Below is a small trained network, with its code and all its weights. Each question gives an input and a target symbol and asks what happens when units are switched off, that is, made to give their printed mean instead of their output.

import numpy as np


def w(rows, s, z=0):
    codes = np.array(rows[::2]) - 128.0
    scale = np.full(codes.shape[1], s)
    scale[-1] = z or s
    return codes * scale


def norm(h):
    return h / np.sqrt((h * h).mean(-1, keepdims=True) + 1e-5)


def f(y):
    return y / 2 * (1 + np.tanh(0.7978845608 * (y + 0.044715 * y**3)))


def softmax(a):
    e = np.exp(a - a.max(-1, keepdims=True))
    return e / e.sum(-1, keepdims=True)


def log_softmax(a):
    a = a - a.max(-1, keepdims=True)
    return a - np.log(np.exp(a).sum(-1, keepdims=True))


def net(x, mask):
    ids = ['αβγεζηθλμπστφψω'.index(c) for c in x.split()]
    T = len(ids)
    res = E[ids] + P[:T]
    q, k, v = (norm(res) @ M[0].T for M in (Q, K, V))
    z = softmax(np.where(np.tri(T) > 0, q @ k.T / 3**0.5, -1e9)) @ v
    res = res + np.where(mask[0], z, O[0][:, -1]) @ O[0][:, :-1]
    y = f(norm(res) @ A[0][:, :-1].T + A[0][:, -1])
    res = res + np.where(mask[1:9], y, B[0][:, -1]) @ B[0][:, :-1]
    return log_softmax(norm(res)[-1] @ U[:, :-1].T + U[:, -1])


Q, K, V, O, A, B = {}, {}, {}, {}, {}, {}
E = w([
[238,121,143,162,61],'α',
[61,109,131,114,95],'β',
[101,163,55,210,108],'γ',
[95,11,132,168,165],'ε',
[141,205,110,128,86],'ζ',
[108,144,76,66,149],'η',
[168,3,179,133,172],'θ',
[149,89,154,31,119],'λ',
[124,162,187,223,85],'μ',
[131,110,119,43,124],'π',
[182,50,98,92,177],'σ',
[104,44,209,101,118],'τ',
[89,175,136,192,93],'φ',
[132,111,136,45,113],'ψ',
[151,207,94,116,82],'ω',
],0.022)
P = w([
[89,226,181,109,254],'0',
[89,75,49,127,78],'1',
[87,75,57,135,78],'2',
[82,63,54,123,83],'3',
[95,67,41,136,73],'4',
[91,72,62,135,81],'5',
[99,73,56,134,78],'6',
[85,72,50,117,78],'7',
[87,60,48,129,70],'8',
],0.009)
Q[0] = w([
[193,166,108,72,194],'h0',
[65,45,53,140,44],'h0',
[171,194,254,124,248],'h0',
],0.033)
K[0] = w([
[78,92,122,157,123],'h0',
[131,200,149,118,219],'h0',
[110,87,81,150,2],'h0',
],0.044)
V[0] = w([
[185,66,210,145,135],'h0',
[116,164,85,253,21],'h0',
[225,125,39,167,98],'h0',
],0.013)
O[0] = w([
[165,156,218,183,213,130],'h0',
[140,58,41,245,53,4],'h0',
[214,142,54,191,143,18],'h0',
],0.012,0.013)
A[0] = w([
[141,94,114,102,70,169],'n0',
[157,117,117,180,164,56],'n1',
[83,254,122,157,72,131],'n2',
[213,140,213,114,22,37],'n3',
[104,107,154,156,114,204],'n4',
[95,138,150,96,152,176],'n5',
[113,60,96,106,199,126],'n6',
[176,121,181,119,67,254],'n7',
],0.025,0.0068)
B[0] = w([
[110,226,166,92,154,159],'n0',
[121,128,154,25,24,145],'n1',
[154,189,145,177,203,146],'n2',
[196,85,31,198,8,139],'n3',
[88,132,164,203,81,161],'n4',
[121,72,6,188,70,253],'n5',
[182,138,82,191,227,174],'n6',
[133,124,231,100,237,170],'n7',
],0.021,0.018)
U = w([
[200,119,158,109,56,254],'α',
[14,122,125,117,36,109],'β',
[112,209,48,184,50,45],'γ',
[127,67,83,214,133,181],'ε',
[150,206,135,130,143,147],'ζ',
[138,160,3,61,85,106],'η',
[167,93,197,140,217,76],'θ',
[141,106,166,38,155,138],'λ',
[116,152,215,199,119,69],'μ',
[132,119,104,51,126,118],'π',
[225,127,66,77,212,71],'σ',
[75,74,245,112,135,88],'τ',
[88,183,172,178,110,73],'φ',
[121,116,131,53,116,101],'ψ',
[163,224,118,113,152,153],'ω',
],0.015,0.0072)

Each question gives the input, a string of symbols that net reads in full, and the target symbol t.
The units are the heads (3 rows each of Q, K, V and O) and the neurons (one row each of A and B). Each row of codes is followed by its name. A weight is (code - 128) times the scale printed after its matrix; where a second scale follows, it is the last column's (O, A, B and U).
mask holds one flag per unit, heads first, then neurons. A switched-off unit (its flag False) gives its mean, the last column of its rows in O or B, instead of its output. The means were averaged over made-up inputs and are rounded, as every weight is.
A unit's drop is (log p(t) with every unit on - log p(t) with that unit switched off) / (log p(t) with every unit on - log p(t) with every unit switched off).
The circuit of an input: a set's keep is (log p(t) with only the set's units on - log p(t) with every unit switched off) / (log p(t) with every unit on - log p(t) with every unit switched off). Starting from all 9 units, units are removed one at a time, each time the one whose removal leaves the highest keep (on an exact tie, the one counted first), for as long as the keep stays at least 0.8.
circuit, biggest first: the units of the circuit, biggest drop first
unit that matters most: the unit with the biggest drop
top k neurons: the k neurons with the biggest drops, biggest first
drop of u: that unit's drop, to one decimal
input β ε η α, target β: circuit, biggest first : [h0]
input ε η ε π η ω π, target ε: circuit, biggest first : [n5; h0]
input α η ε ε γ ε σ, target α: circuit, biggest first : [h0; n1]
input ω β γ ε ψ, target ω: circuit, biggest first : [h0; n0; n5]
input γ α ε β β, target γ: circuit, biggest first : [h0; n0]
input θ β π ε τ, target θ: top 2 neurons : [n1; n7]
input σ ε τ ψ τ η ε α, target α: top 2 neurons : [n3; n6]
input λ β ε φ β α, target λ: top 3 neurons : [n7; n6; n4]
input α ε β ε ω, target α: circuit, biggest first : [h0; n1; n5]
input γ α ε, target γ: top 3 neurons : [n0; n7; n5]
input ω ε ζ γ φ, target ω: circuit, biggest first : [h0; n5; n0]
input ε π μ, target μ: top 4 neurons : [n7; n2; n6; n4]
input σ θ η ω λ, target σ: circuit, biggest first : [h0; n5]
input τ σ ε β ε α, target τ: circuit, biggest first : [h0]
input μ β ε α η ε α α μ, target μ: circuit, biggest first : [h0; n5]
input β ζ η τ ε ω τ β ζ, target β: top 2 neurons : [n6; n5]
input ω τ σ ζ, target ω: top 2 neurons : [n5; n2]
input σ η α τ ε, target σ: top 2 neurons : [n4; n6]
input α ε ε ω β ψ η ζ μ, target α: top 2 neurons : [n1; n5]
input ε σ ε θ ζ, target ε: top 4 neurons : [n5; n0; n3; n1]
input β β μ β ε β α, target α: circuit, biggest first : [n3; n7]
input τ τ λ ε σ μ, target τ: top 2 neurons : [n6; n7]
input τ η σ α α ω τ τ β, target τ: top neuron : [n3]
input α ε η λ η ε β τ φ, target α: top 2 neurons : [n1; n5]
input ψ σ η β σ β λ, target λ: top 2 neurons : [n7; n4]
input ε η η β β α ε β, target ε: top 3 neurons : [n5; n0; n1]
input λ ε τ ε β ψ ψ, target λ: unit that matters most : h0
input α ε β, target α: drop of n5 : 0.2
input β σ π ζ π, target β: drop of n6 : 0.1
input ε β β β ε θ σ ε θ, target θ: drop of n3 : 0.2
